Rows are numbered. After the first five, each row is followed by the numbers of the four nearest rows among all rows above it, by straight-line distance, nearest first.
(in the rows, 100 means zero)
0: [ 90 110  91 108  96  87  94 113 113 105 108 107  98 107 111  94 102 153
 104 103  84  89  96  92 115 122  96 101 100 139  87 117  88  93 105 102
 115 108  94 114 104]
1: [ 98  91 101  99  95  96  91 121 111  89 103 109 108  99 103  97  95 167
  97  99 103  96  99  98  99 106  99 124  90 120 104 106  94 101 101 101
 104  98  84  91 114]
2: [107  98  95 110 108 102 108 118 109  85 100 114 102 103 107  84 105 141
  99  96 115  94 101 100 109 103 100 122  99  94 117 109  90  96  97 101
  87 101  88 107 127]
3: [ 94 108  97 102 101 100 106 121 105  71 103 113 103  98 114  89  96 141
 103 106  88  97  98  92 106 106  91  96 102 107 107 116  85  90 101 104
  84 107  91 102 114]
4: [105 107 102 111 100 101 105 112 109  86  96 120 103 103 121  93 111 152
  99 102 115 100 104  98 117 111  92 126 104  92 113  88  80  97 107 105
  63 107  90 108 114]
5: [ 96 108 104 108  94  98  99 113 107  88  96 103 123 108 106  98 110  94
 103  98  96 104 100  96  87 106  93  96 101 121  82 122 102  98 104 106
 112 116  85  95 133] -> 3 0 2 1
6: [ 92  92 100  99 107  98  91 109 111 108  96 123  97 104 119  86 109 147
 101  87 132 106  97  96 123 108  90 136  97 103 122  93  90 101 100 106
  69 102  89 106 123] -> 4 2 1 3
7: [104  94  95  96  93  94 100 123 114  88  96 111  98 103 120  90 106 165
 105 109  98  89 101  98 112 105  85 107 102 104 106 110  90 102 111 106
  76 109  85 102 101] -> 3 4 1 2
8: [108 102 100 112  93  97  99 119 110  91 110 114 105 102 111  92  97 121
 103  97  81 103 103  97  88 111  86 108 104 118  97 107  91  95 107 113
 103 109  85 115 106] -> 3 5 0 1
9: [ 96  79 105  98 111  86  96 118 111  84 108 109 113 101  94  87 105 144
 104 103 107  88  92  97  88  98  82 109  70 130  85 117 110 100 106 104
 127 101  72  96 119] -> 1 8 5 0
10: [ 93  98 100 112  96  90 103 102 104  78 101 102 103 111 104  90 108  98
  92  96 115  98 104 102  98 105  92 109  92 110  94 105 111  93 108 100
 100  99  84  96 142] -> 5 2 8 3
11: [100  94 104 101  95  88  93 112 115 100 109 117 107  99 101  87 102 172
 104 105 116  95 103 101 106 108  87 128  80 120  89 115 103 106 107 100
  96 101  55  90 111] -> 1 9 7 2
12: [107  93  91 101 105  96  94 120 116  96 101 108  97 104 107  89 101 155
  97 105 110  93 108 102 105 102  95 115  86 107 105 109 101  98  97  90
  95 101  77 104 110] -> 1 2 7 11
13: [101  97 106  98 105 102  96 108 118  91 108 108 105 108 102  93 108 130
 103 100 112  95  97  98  85 101  87 119  77 122 100 108 108  94 114 103
 117  94  68  97 124] -> 9 12 1 10
14: [102  91 107 105  94 103 102 107 102  83  87 108  96 102 112  85 112 141
 103 101 113 106 107  99 123 105 103 130 102  88 117 104  84 103  97 102
  53  97  87 103 117] -> 4 2 6 7
15: [ 97  95  89 111  95  83  94 113 110 103 112 106 118 107 100  89 100 140
 109 101  90  92  96  98  94 118  93 107  93 133  96 115 108  98 106 107
 131 105  75  86 123] -> 9 13 0 1
16: [100  98  97 101  95  94  97 113 115  93 101 104 119 106  94  90 109 109
 108 107 103  99 106 103  95 107 101 112  90 107  86 117 111  95 100 103
 117 101  84  96 136] -> 5 10 13 15
17: [103  92 102 103 101  96 111 111 110  96 103 118  99 103 111  80 106 148
 109 113 122 102 103  99 106 108  89 144  90  90 112 100 112  91 100 101
  81 101  76  99 125] -> 2 12 6 4
18: [106  81 104  97 109  97  97 116 110  88  98 119  98 102 106  92 114 126
 103  97 123  99  97  99  97 103  91 128  80  86 120 101 104  97  92 103
  83  99  81  98 118] -> 17 2 12 6
19: [104  90 101 108 103  86 100 101 108  98  96 104 106 103  89  94 100  91
 104  94 108  96 102 108  96 109 100 113 135 127  92 108 107  93 105 103
 130  93  88  89 144] -> 16 10 5 15
20: [104  99  99  98 100  96 100  98 104  96  98 109 102 101 108 101  99 110
 106  90 104  97  89  97 105 101  93 122  98 105 109  96 101  95 108  97
  89  94  84  96 132] -> 10 2 18 13
21: [101  94 102  94  97  99 105 111 105  81  95 121  93  99 109  80 106 122
 106 104 123 102 101 105 108 107  93 138  95  90 122  93 104 100 111 100
  73  96  89 100 136] -> 17 18 2 14
22: [104 107  99 111  90  92  99 102  98  90  98 129  98 105 117 105 100 133
 103 107  95 100  96  95 103 112  92 101 123 111 109 111  80  99 107 108
  98 110 111 113 102] -> 8 3 7 0
23: [103  96 104 103  97  84 101 117 124  98 107 110 106 104  95  88 100 131
  97 103 104  93  95  96 102 106  84 116  89 122  93 115 103  91 107  98
 116  99  72  96 123] -> 13 15 9 16
24: [106  84  98 100 105  94 102  93 114 118 106 114  86 101 117  95 106 156
 108 102 137 104 105  99 127 104  95 147 104 106 127  82  96 104  94 106
  81  95  67 105 114] -> 6 17 4 14
25: [108  88  92 103 106  86 105 120 108  74 101 111 106  99  92  86 103 123
 107  94 115  99 105  96  95 112 102 114  71 110  91 111 120  92 103 103
 103  97  56  93 120] -> 13 23 16 9
26: [102  93 104  98  96  93  99 105 111 101  83 104  99 110  97  87  98 100
 115 104 118 100 102 102 105 104 100 119  97  97 113 101 107 106 113 109
  98  96  99 103 144] -> 20 10 21 16
27: [ 98  96 103 101 105  98 104 127 100  67 100 118 100 108 113  73 114 178
 108  99 104  98 103 100 102 112  89 105 109  81 119 112  84  97 105 110
  80 103 105  99 121] -> 7 2 3 4
28: [106  77 101 102  92  87 102 111 114 110 116 104 112 102 102  90  99 139
 102  97 112  96  99  92  99 103  84 124  87 114  92 114 102  95 100 107
 125 100  62  95 112] -> 23 13 9 15
29: [110  94 100 110 100  88 103 115 113  88 106 115 106 100 105  74 105 144
 108  95 106 103 103 108 103 109  88 113  91 118  95 108  95  98 100 101
 107 103  81 100 121] -> 23 12 1 2
30: [110 103  98 101  95  89  96 114 105  98 105 113 102 105 121  96 109 167
 105 101 101  98 100 106 113 113  91 105 104 131 105 109  82  96 102 100
  93 101  88  97  95] -> 7 1 0 12
31: [108  95 101 106  96  95 101 108 121 111 105 118  89 100 115  92 107 130
 109 104 129  93 101  95 118 115  93 140 103 107 113  87  93  96 100 103
  76  97  75 100 121] -> 24 6 17 21
32: [ 98 101  98  99  88  91  99 117 119  97 115 113 106 109 114  88 102 186
 109 102 102  95  91  95 116 111  93 128  92 114 101 103  99 105  97 102
  96 104  68 101  93] -> 11 1 30 7
33: [ 98  84 100 101  89  88  93 109 119  86 102 126 111 101  95  85 103 165
 111 101 114  97 104 100  99 107 100 127  82 101  99 109 109  91 104 102
  95 103  69  96 119] -> 11 1 12 29
34: [ 99  87  95 100 104  80  94 103 116 107  97 100 116 103  82  88  99  87
 103  93 108 108  98  97  91 112  79 103  70 115  82 106 132  96  98  95
 128 103  72  91 158] -> 16 10 5 23
35: [102 106  86 107  95  91 101 123 111  84 113 108 105 103 120  97 102 197
 106 102  86  90 102 103 106 114  88 112  97 132 102 116  86 100 103 104
  99 111  79 110  99] -> 30 32 7 1
36: [100 100  90 111  98  92 103 121 103  98 106 116 104 101 122  99  96 160
 103 102  93  95  99  97 109 114  88  72 109 115  93 112  79  96 103  98
 104 103 101 102 107] -> 30 0 3 22
37: [101  92  99 102 103  88 106 107 110  93 103 115 108 108 101  75  98 123
 110 107 124  88  96  95 102 109  82 121  79 110 101 102 104  95 105 103
 107 100  75  91 134] -> 23 13 29 25
38: [104  91  96 106  92  96  96 110 117 101  99 104  95 111  99  84 109 155
  99  96 111 105  96 100  96 107  84 127  90 111 103 106 110 102  97 105
 104 104  76 103 108] -> 12 29 1 33
39: [100  90  98 108  95  85  97 108 120  97 102 106 115 107  92  85 101 108
 107  99 112  98 106 103  91 100  85 108  79 128  87 123 125 100 111  94
 128 107  58  87 122] -> 23 16 13 9
40: [101 105  99 111 103  98  97 118  93  80 104 105 114 101 120  94 102 128
  94 100  99  97 103  95 101 110  87  97 114 115  95 111  93 100 114 103
  96 104 100 113 120] -> 3 8 22 36
41: [105  95 103 107  99  90 101 113 112  70  98 106 110 101  98  80 103 133
 103 106 118  92  95  93  94 106  93 108  75 101  91 114 110 101 105 103
 113  96  65  97 138] -> 25 37 13 23
42: [109  98  97 108  98  94 101 111 106  82  97 101 111 102  97 102  99  87
  99 106 102 108 103  99  86 114  84 101  81 119  84 112 104  99 104  98
 128  94  72  97 143] -> 16 5 10 34
43: [ 97 110  98 102 107  95  94 108 106 105 104 113 101 105 107 103  97 107
  98  97  94 100 109  92  94 128  89  94 100 117  83 115  92  97 116 100
 108 113  83 108 129] -> 5 8 40 16
44: [101  97  92 120  96 100 103 112 113  90 102 112  96  97 104  81 106 136
 104 105 116 102 105  96  99  96  99 132  87  79 108  98 104 102  94  99
  84 101  59 105 125] -> 17 2 18 12
45: [106 101  92 106  94  91  87 107 112 117 106 119 114 103 109  96 103 126
 109  99  94  91 100  96 124 114  94 121 102 137 101 111  90  99 105 111
  97  98  77 105  99] -> 0 30 8 23
46: [104  99 101 117 102  88 100 115 107  95 106 117 118  97  83  98 102 129
 105 100 105  94 102  98  92 110  85 108  78 122  81 118 110  99  94 100
 140 110  74 101 121] -> 9 23 15 39
47: [ 95  92  96 102 100  98 103 117 115  54  96 110 108 107 108  77 108 166
  97  95  98 100 108 102  99  99  95 116  94  82 113 110 102  89 108 100
  71 104 110  97 132] -> 27 2 3 7
48: [ 91 106 100 107 102  97  99 111 105  65  80 109 105  92 105  90 101  89
 103 100  85  98 102 100  94 109  80  91 101 105  94 115  97  97 114  94
 101 107  91 110 151] -> 5 10 42 43
49: [101  85  99 105 107 101 105 120 120  69 110 112 103  99 112  74 103 200
  98 109 104  98 103  92 108 105  92 102  81  96 112 105  90  90  98 102
  77 105  76  98 102] -> 7 27 32 12
50: [104  94  96 107  90  92 102  98 111 107  92 123  93  94 109  97 111  99
 104  96 114  95 102 102 108 104  96 117 105 117 102  90  95  96 109  92
 110 102  90  95 134] -> 20 26 10 19
51: [104  94  96  98 103  96  96 116 114  94 105 110 100 101 105  94 104 143
  98  95 113 104 103  99 107 113  99 124  98 107 109 111  95  96 103 100
  93  93  80 105 103] -> 12 2 38 1
52: [ 97  96  96 111  97 100 100 105 115  77  84 117  94 104 114  93 100  55
 114  93 123 102 102 106 110 106  95 107 132  87 109  94  85  94 117 100
  81 104  99 117 154] -> 26 48 50 10
53: [105  84  99 101  98  89 110 106 110  84 103 116  91  97 112  80 100 165
 104  97 118 104  93 106 104 114  88 135  96 102 119  90 100 101  98 112
  83 103  73 105 114] -> 17 38 51 2
54: [ 95  99  89 106  98  85  92 114 111  94  96 123 111 107 117  95 104 129
  93 102  90  96  94 105 112 117  93 105 111 121 102 106  91 100  99 103
 106  95  97 111 113] -> 40 22 8 45
55: [104 107  98 112 101  91  95 113  98  84 103 118  91 104 111  92 100 111
 110 101 104 101 101  88 101 125  92 111 105 105  99 114  88 100  96 102
 105 103  98 108 127] -> 40 43 8 54
56: [ 99  80 100 102 103  85  99 109 112 102 118 105 117 110  87  87  98 151
 108  97 126  92 101  94  93 105  80 112  68 146  78 119 116  95  89  96
 126 114  51  93 118] -> 9 28 46 39
57: [102  91  96 102  98  86  96 100 108  97  93 104 100 103  91  90 102  97
 107  97 115 103 103  97  95 106  95 124  85 100  96 104 111  91 104 104
 101 105  84 103 132] -> 10 26 16 20
58: [109  87  98  95  94  96  94 110 107 112 105 120  96  94 108 108  98 110
 106  92 115 103  96  92 111 109  90 130  88 122 112 104  93 104 104 100
 103 103  77 103 117] -> 20 50 51 45
59: [106  78  95 109  97  93  90 101 107  96 105 100 123 107  78  85  99 104
 117 102 121 102  92 105  85 102  87 126  69 132  81 117 129 101  95  98
 140 102  63  91 140] -> 39 34 46 16
60: [102  96 100 104 112 104 113 120 100  61  88 119  95 106 127  82 102 162
 105 101 111 104  98 109 113 102  94 126 101  64 128  95  84 109 100 105
  49  92 104 104 112] -> 14 4 27 47
61: [104  94  98 107 104  97 105 121 115 106 119 122  99 106 118  93 101 200
 105  99  94  94  98  93 103 110  85 127  90 127 102 113  99  93  96 106
 103 111  60 101  81] -> 32 35 11 30
62: [105  89 106 101  98 100  95 112 105  88  89 119 101 105 103  91 108 115
 106  96 118  98 100 100 116 104  97 124  91  89 113  90  98 101 102 109
  83  94  84  97 138] -> 21 18 20 26
63: [104  81  96 103 102 106 100  98 114  99  88 121  93 105 113  97 107 113
 111  91 128 106  99 105 117 111  98 129  97  95 117 109  95  98 102  97
  84  99  89  97 123] -> 62 18 21 20
64: [ 96  97 100 107 100  93  97 115  97  79 101 116 102 103  92  79 105  80
 101 101  89 104 100  98  93 102  98 100  97 101  96 117  99  99 114 107
 112 100  90 104 141] -> 48 10 5 16
65: [ 99  76 103 115  99  78 103 114 120 121 120 109 103  97 103  97 101 200
 104 102 112  95 103 100 112 118  88 121  78 145 105 108 105  94  97 113
 117  97  50  98  77] -> 61 32 11 35
66: [107  70  92  93 101  85 107 122 128  81 103 110 113 102 107  79 105 200
 112 107 113  91 106 105  97 106  90 130  50 109 101 106 123  89 107  99
  95  97  65  89 103] -> 33 11 49 32
67: [ 92 119  97 103  87  92  98 115 103  92 105 119 108 107 115 110  97 133
 112 101  85  95  93 107 108 119  90  98 121 136  86 118  88  81 104 109
 117 103  97 108 111] -> 0 54 22 8
68: [ 98 105  97  98  84 100  98 108  87  91  86 116 102 102 108 103 102  61
 101  96 104 101 103 103 110 115  89 102 130 101 104  93  90 103 117  98
  95 105 101 112 161] -> 52 48 64 50
69: [ 98  93  94 114 104 103 105 133  95  58  91 124 105  97 131  78 111 191
 103 110 111 101  99 102 110  90  99 120  82  69 123 109  86  96 107  99
  55  95  86 104 110] -> 60 27 49 47
70: [110  83 100  98 101  98 111 116 113 104 109 109  89 108 118  85 107 161
 103 110 142 102 107 100 126 103  96 146  94 102 130  97 100 105  92  99
  64  97  82 109 118] -> 24 6 17 31
71: [ 97  93  96 106  96  88  96 119 115  82  97 107 115  99 102  97 100 113
 110 106  96  97 110  95 102 106  98  98  97 109  95 117  88  99  99 104
 109 115  83 104 120] -> 16 5 8 55
72: [106  85  99 102 108  90  96 104 116 124 110 116  91 109 112 104 113 172
 102  99 123  97 100  93 125 102 100 149  90 123 119  92  92  99  98 105
  74 101  81 104 109] -> 24 70 6 31
73: [ 95  98  94 109 103  92 102 115 103  85 104 111 105 104 120  92  98 138
  95  94  90 102 103  95 115 114  93 108 100 125  92 113  91  95 110  96
  92 112  87 105 111] -> 40 3 54 8
74: [106  85  94  98 106  87 101 111 119  97 103 112 101 100  90  87 109 143
 113 102 122  94 101 103 108 108  93 117  81 113  96 102 111 107  96  99
 106  96  74  88 129] -> 37 29 23 12
75: [ 97  97  98 104  92  85  87 116 115  95 112 113  98 102 117  95  98 185
  98 104  92  97  96 100 104 111  88 111  76 119 110 117 101  98 103 109
 100 108  77 102  93] -> 32 35 61 1
76: [107 103 103 107 101  98  97 121 104  78  90 114  99 107 112  91 102 168
 103 103  92  86  93 104 111 119  90 109  88  96 108 117  97  95 102 107
  79 106  75 101 118] -> 7 3 12 2
77: [ 92  90 107 117  95  98  89 108 106 109 101 102 120  96 100  91 106  92
 104 104 102  91 106  92  89 107  97 110  69 137  67 121 115 103 105 104
 144  88  58  92 143] -> 39 59 42 34
78: [ 99 102  97  98 102  92 108 111 109  97 105 117 109 103 104  93 103 133
 105  97 105 107  99  96 107 106  86 118  90 119 102 114 101  97 110  97
 107  98  78 103 132] -> 23 29 13 37
79: [ 97 100 101  99  95  84 107 116 101  70 101 100 110 104  88  85 100  90
 105 103  96 103 105  98  85  91  92 104  86  98  90 122 104  92 117 109
 114 101  87  98 151] -> 64 16 10 42
80: [102  95  95 107 114 103 100 130 108  68  92 105  92 104 126  79  98 187
 102  97 104  93 106  91 106  90  96 114  94  79 116 109  91 100 100 106
  56 102  87  93 110] -> 69 49 27 60
81: [ 97 110 102 103  94  92  96 114 100  86 100 118 105 101 109  93 104 135
 104  96  86  94  97  94 100 103  84  98 103 115  98 109  88  98 109 102
 105 105  91 108 128] -> 40 3 8 73
82: [101  89  94 103 107  96 107 106  99 103  93 128  95 118 120  92 103  86
 103 102 134  98  99  96 119 103  98 142  95 104 117  90  90 105  97 103
  76 105  69 100 114] -> 63 31 62 58
83: [104 104  93 112  98  84 105 121 103  87 110 108 106 109 116  87  89 186
 106  98  95  96 102  96  99 118  94 111 103 120 105 118  94 102 110 102
  98 109  75 107  94] -> 35 75 32 30
84: [104  86  91 108 101 102  99 107 113 112 106 109 101 100 110  86 103 125
 107 100 137  95 101  96 111 110  96 139  88 113 114  94  89 100  93 105
  80  98  78  97 117] -> 31 6 63 58
85: [101 118 101 103 100  95  96 103 111  99  99 121 105 106 105 109 104 134
  94 103  86  97 101 100 103 122  95 100 115 133  87 119  83  96 114 106
 120 104 101 109 104] -> 67 0 54 22
86: [ 99 107 101 110  99 107 101 111  92  90  74 114 102  99 113  89  95  41
 104  92 102 101 101 101 102 106  96  86 122  95 104 106  78  99 110 104
  93 104 114 104 159] -> 68 52 48 64
87: [108  77 103  98  93  93 103 111 110 103  98 107 115 109  97  86  97  96
 104 102 119  90  99 104  83 118  94 118  73 108 100 103 121 100 106 105
 120 100  74  98 141] -> 57 16 37 34
88: [ 99  94 102 110  98  94 105 108 111 102 103 119 108 109 109  91  92  98
 102  94 120  97 104  97 105 104  96 128  91 102 108  98 108  98  98 113
  99  99  75  90 142] -> 57 20 62 37
89: [103 101 106 104  95 102 103 121 111  81 103 107 101  98 112  88 104 150
  96  93 105  99 106 105 110 104  95 117  97 104 110 104  98 100 108 105
  87 105  87 101 125] -> 2 51 12 29
90: [106  90  93  99 101  87 100 115 115  92 115 113 105 109 114  87  98 150
 105 101 121 108 102 105 116 100 101 134  93 116 112 106  97  95  94 111
  88 103  74 103 106] -> 51 12 53 38
91: [ 94 102  96 108  96  89 109 108 102  91  98 113 102  97 120 104  96 142
  95 103 106  99 101 103 110 112  87 109 118 107 101 107  83  90 103 101
 102 119 104 103 125] -> 22 40 73 81
92: [101  93  96 100 100  97  97 110 110  95 105 124  96 107 117  95 111  92
 105  85 114 108 109 105 125 108  91 136 107  99 106  96  92 103 103 100
  81 108  90  98 122] -> 63 82 62 20
93: [ 97 107  92 111  89 102 105 111  96  75  91 120 102 112 130 101 102  94
  99 104  84  93 103 104 110 120  90  75 136  97 110 112  73 103 110  97
  89 110 117 107 128] -> 22 40 68 55
94: [109  86  95  99 102  98 101 105 110 101 102 113  95 108 109  94 105 125
 107 100 124 100  96 103 128 100  91 131 105 109 106  92  91  95 104 100
  96  92  87  95 124] -> 31 63 84 20
95: [100  92  91 110  92 100  96 126 120  76  96 120  96 116 106  80 104 152
 105  93  93 102  99  92 107 115  95 107  94  99 116 112  95 113 107 110
  84 100  86 104 123] -> 89 76 2 7
96: [102 101  95 104 103  92 104 112 114  79 101 108 104 110 103  89 101 145
  98 103  98  98 101  96  90 110  88 124  92 109  88 121 106 105 109  97
 108 100  71 103 126] -> 78 23 29 41
97: [103  94 105 106  97  85  97 119 112  99 100 111 106 100  92  94 100 154
 104  97  99  92  99  95  94 113  96 101  94 126 102 120  97 100 112 105
 119 110  75  99 112] -> 15 23 1 29
98: [110  93  94 108 104  95 106 106 116  87 100 113 102 106 110  85 110 159
 104 103 123  92 101  97 104 108  91 130  78 103 116 101 100  97  93 103
  88 104  71  98 121] -> 17 53 12 2
99: [102  84 107 102  97  93 109 114 113  73  90 102 109 100 103  77 104 161
 108 100 103  88 104 101 109  95  90 119  71 101 108 109 110 100 101 102
  89 110  69  97 113] -> 98 33 12 89
100: [ 96  96  95 108 105  93 108 116 104  69  98 116 105 106 119  86 111 143
 107  98 105 104 100 104 105 111  94 110 107  81 120 104  80  98 116 102
  68 104 110 106 126] -> 27 4 47 2
101: [105  74 104 109  98  89  95 102 114  99 112  94 111 105  82  77  98 109
 102 104 128  91 104  93  84 100  82 103  53 118  91 107 129 100 101  92
 120 103  54  87 134] -> 39 59 87 34
102: [106  93 102 105  98  84  96 101 111  89  95 120 109  98 114  93 111 134
 103  98 108 102 105  97 112 106 101 112 102 108 101 109  86  94 105 104
  92 101  84 113 137] -> 78 2 89 29
103: [ 98  85 108  95 101 103  98 114 107  78 106 114 112 105  93  79 102 122
 107 101 108  93  98  96  87 107  88 103  80  92  97 108 109 104 101 101
  96  99  75  92 137] -> 41 37 16 25
104: [103  91 111 104 106  97 108 116 117  78 108 107  97 104 111  81 113 171
 100 100 129  98 102 101 106 105  94 130  88  94 105 110 103  94 103 104
  64 101  73  97 113] -> 98 17 53 89
105: [104 102  98 100  98  91  89 106  93 100  97 121 107 106 110  96 103  98
 106  92  85 106  99  96  99 109 101 103 124 115  93 112  87 102 109  95
 113  98  97 103 129] -> 55 43 81 54
106: [ 98 103  95 107 105  90 100 116 108  83 106 115 105 109 106 103 108 147
 109 102  97  92  97 102  98 111  94 107  93 120  90 123  92  97  99 103
 121 102  87 102 116] -> 97 96 81 29
107: [103 102 101 105 102  97 106 111 107  85  96 108  93 104 117  89 100 143
 102  99 102 101 101 104 112 116  94 114  97 101 105 104  98  95  99  96
  91 102  92 103 129] -> 89 2 102 51
108: [107  93  97 109 100 101 109 100  98 100  88 117 100 101 111  91  99  85
 107  99 114 107 105 106 119 109  88 117 118 108 110  97  89  97 112 108
  84  98  90 100 139] -> 92 50 20 26
109: [102  98 102 107 102 101 102 107 108  90 102 119  98 103 122  97 105 157
 101  96 116  98 100 106 118 113 100 127 107  97 121  90  88  93 103 103
  68 110  87 104 103] -> 4 6 14 53
